Below are the code and all the weights of a small trained network. Each question names an input and a class and asks about switching units off, where a switched-off unit gives its printed mean instead of its output.

import numpy as np


def w(rows, s, z=0):
    codes = np.array(rows[::2]) - 128.0
    scale = np.full(codes.shape[1], s)
    scale[-1] = z or s
    return codes * scale


def norm(h):
    return h / np.sqrt((h * h).mean(-1, keepdims=True) + 1e-5)


def f(y):
    return y / 2 * (1 + np.tanh(0.7978845608 * (y + 0.044715 * y**3)))


def log_softmax(a):
    a = a - a.max(-1, keepdims=True)
    return a - np.log(np.exp(a).sum(-1, keepdims=True))


def net(x, mask):
    res = np.array(x, float).reshape(1, 7) / 4 @ E
    u = 0
    for l in range(2):
        y = f(norm(res) @ A[l][:, :-1].T + A[l][:, -1])
        res = res + np.where(mask[u : u + 16], y, B[l][:, -1]) @ B[l][:, :-1]
        u += 16
    return log_softmax(norm(res)[-1] @ U[:, :-1].T + U[:, -1])


A, B = {}, {}
E = w([
[128,128,128,128],'x0',
[127,127,127,128],'x1',
[126,128,128,128],'x2',
[161,24,99,129],'x3',
[95,117,141,250],'x4',
[128,128,127,128],'x5',
[218,161,26,130],'x6',
],0.022)
A[0] = w([
[164,110,58,147,65],'L0N0',
[166,144,71,191,46],'L0N1',
[117,116,155,89,101],'L0N2',
[129,134,154,106,144],'L0N3',
[152,28,105,137,148],'L0N4',
[129,137,145,119,115],'L0N5',
[128,129,124,240,157],'L0N6',
[182,169,47,155,149],'L0N7',
[143,41,112,125,173],'L0N8',
[104,124,117,141,98],'L0N9',
[126,132,129,130,120],'L0N10',
[134,2,114,98,5],'L0N11',
[110,167,134,118,191],'L0N12',
[113,122,131,142,115],'L0N13',
[145,116,123,114,140],'L0N14',
[124,136,138,123,125],'L0N15',
],0.04,0.015)
B[0] = w([
[254,75,152,119,192],'L0N0',
[215,159,79,182,190],'L0N1',
[192,109,142,141,156],'L0N2',
[177,99,144,141,153],'L0N3',
[184,42,78,93,239],'L0N4',
[150,117,131,133,132],'L0N5',
[66,106,79,234,237],'L0N6',
[98,210,79,69,250],'L0N7',
[124,39,145,73,231],'L0N8',
[120,136,147,110,130],'L0N9',
[129,128,128,132,126],'L0N10',
[83,229,242,188,204],'L0N11',
[183,139,154,172,183],'L0N12',
[123,140,151,94,136],'L0N13',
[107,110,154,143,154],'L0N14',
[146,121,134,132,132],'L0N15',
],0.072,0.022)
A[1] = w([
[90,227,103,123,96],'L1N0',
[76,85,52,160,119],'L1N1',
[116,118,120,3,2],'L1N2',
[41,142,175,150,143],'L1N3',
[100,71,41,100,73],'L1N4',
[121,231,183,78,36],'L1N5',
[109,151,109,98,111],'L1N6',
[134,131,133,133,97],'L1N7',
[136,179,183,16,183],'L1N8',
[185,115,33,88,92],'L1N9',
[30,55,119,91,19],'L1N10',
[129,106,178,171,100],'L1N11',
[82,24,84,49,204],'L1N12',
[65,85,195,174,100],'L1N13',
[109,145,209,107,104],'L1N14',
[123,204,162,92,53],'L1N15',
],0.037,0.01)
B[1] = w([
[114,175,53,153,188],'L1N0',
[172,168,190,31,214],'L1N1',
[173,220,57,63,163],'L1N2',
[213,91,127,211,159],'L1N3',
[167,85,161,58,179],'L1N4',
[154,102,228,199,162],'L1N5',
[109,94,130,143,141],'L1N6',
[128,123,124,134,125],'L1N7',
[141,211,244,109,215],'L1N8',
[49,81,208,174,251],'L1N9',
[66,138,20,112,155],'L1N10',
[90,65,90,141,203],'L1N11',
[144,212,33,107,235],'L1N12',
[1,124,136,133,208],'L1N13',
[136,109,152,44,163],'L1N14',
[140,109,200,179,153],'L1N15',
],0.082,0.017)
U = w([
[218,55,92,155,255],'0',
[58,87,219,36,89],'1',
[20,90,137,236,61],'2',
[28,90,9,78,117],'3',
[140,217,230,185,91],'4',
[197,200,151,3,87],'5',
[126,220,8,197,107],'6',
],0.028,0.0069)

Each question gives the input, the list of numbers given to net, and the class t.
The units are the neurons (one row each of A and B). Each row of codes is followed by its name. A weight is (code - 128) times the scale printed after its matrix; where a second scale follows, it is the last column's (A, B and U).
mask holds one flag per neuron, layer by layer. A switched-off neuron (its flag False) gives its mean, the last column of its row in B, instead of its output. The means were averaged over made-up inputs and are rounded, as every weight is.
A unit's drop is (log p(t) with every unit on - log p(t) with that unit switched off) / (log p(t) with every unit on - log p(t) with every unit switched off).
The circuit of an input: a set's keep is (log p(t) with only the set's units on - log p(t) with every unit switched off) / (log p(t) with every unit on - log p(t) with every unit switched off). Starting from the 12 units with the biggest drops (on a tie, the unit counted first), units are removed one at a time, each time the one whose removal leaves the highest keep (on an exact tie, the one counted first), for as long as the keep stays at least 0.8.
circuit, biggest first: the units of the circuit, biggest drop first
most important unit: the unit with the biggest drop
k most important neurons: the k neurons with the biggest drops, biggest first
top k neurons in layer l: the k neurons of layer l with the biggest drops, biggest first
input [8,3,7,-2,-8,7,4], class 4: 3 most important neurons	(L0N6; L0N4; L0N8)
input [-1,-3,2,3,2,-7,6], class 0: circuit, biggest first	(L0N0)
input [-6,4,2,0,5,-8,8], class 6: 2 most important neurons	(L0N1; L0N7)
input [0,7,-5,8,-2,3,0], class 1: 2 most important neurons	(L0N11; L0N7)
input [-1,-7,-6,-8,2,3,-1], class 2: 3 most important neurons	(L0N7; L0N4; L0N1)
input [5,4,8,8,0,-1,-1], class 1: top 2 neurons in layer 0	(L0N11; L0N6)
input [3,5,0,1,8,0,-1], class 3: top 2 neurons in layer 0	(L0N11; L0N6)
input [-1,2,1,5,-7,-4,-1], class 1: top 3 neurons in layer 0	(L0N11; L0N6; L0N7)
input [1,-7,7,-8,1,3,-2], class 2: circuit, biggest first	(L0N0; L0N7)
input [7,-3,-1,6,1,4,-1], class 3: 2 most important neurons	(L0N4; L0N8)
input [-4,-8,1,3,-1,-2,-1], class 1: top 3 neurons in layer 0	(L0N11; L0N6; L0N7)
input [-8,-3,-4,-3,0,-3,-1], class 0: 3 most important neurons	(L0N7; L0N6; L0N11)
input [1,4,-3,0,0,1,8], class 4: 3 most important neurons	(L0N6; L0N7; L1N9)
input [-2,-4,-1,8,4,-2,3], class 0: circuit, biggest first	(L0N4)
input [-3,7,7,0,-7,5,-3], class 0: 3 most important neurons	(L0N7; L0N11; L0N6)
input [0,2,3,-8,-4,3,-6], class 0: 3 most important neurons	(L0N7; L0N11; L0N6)
input [-8,-6,2,-3,2,2,-6], class 2: 2 most important neurons	(L0N7; L0N4)
input [3,-6,6,-4,3,-5,1], class 6: top 2 neurons in layer 0	(L0N4; L0N8)
input [3,2,7,0,2,-1,-6], class 2: 2 most important neurons	(L0N7; L0N4)
input [5,-4,7,6,1,-3,7], class 0: top 2 neurons in layer 1	(L1N1; L1N9)
input [5,8,-4,-4,5,3,-3], class 2: top 2 neurons in layer 0	(L0N7; L0N4)
input [-1,1,-4,-2,5,7,-5], class 2: top 2 neurons in layer 0	(L0N4; L0N7)
input [5,2,-2,4,8,8,0], class 3: most important unit	L0N6
input [3,-4,8,-2,8,-7,1], class 6: 2 most important neurons	(L0N8; L1N9)
input [-3,-5,-7,-6,-7,4,2], class 4: 2 most important neurons	(L0N6; L0N4)
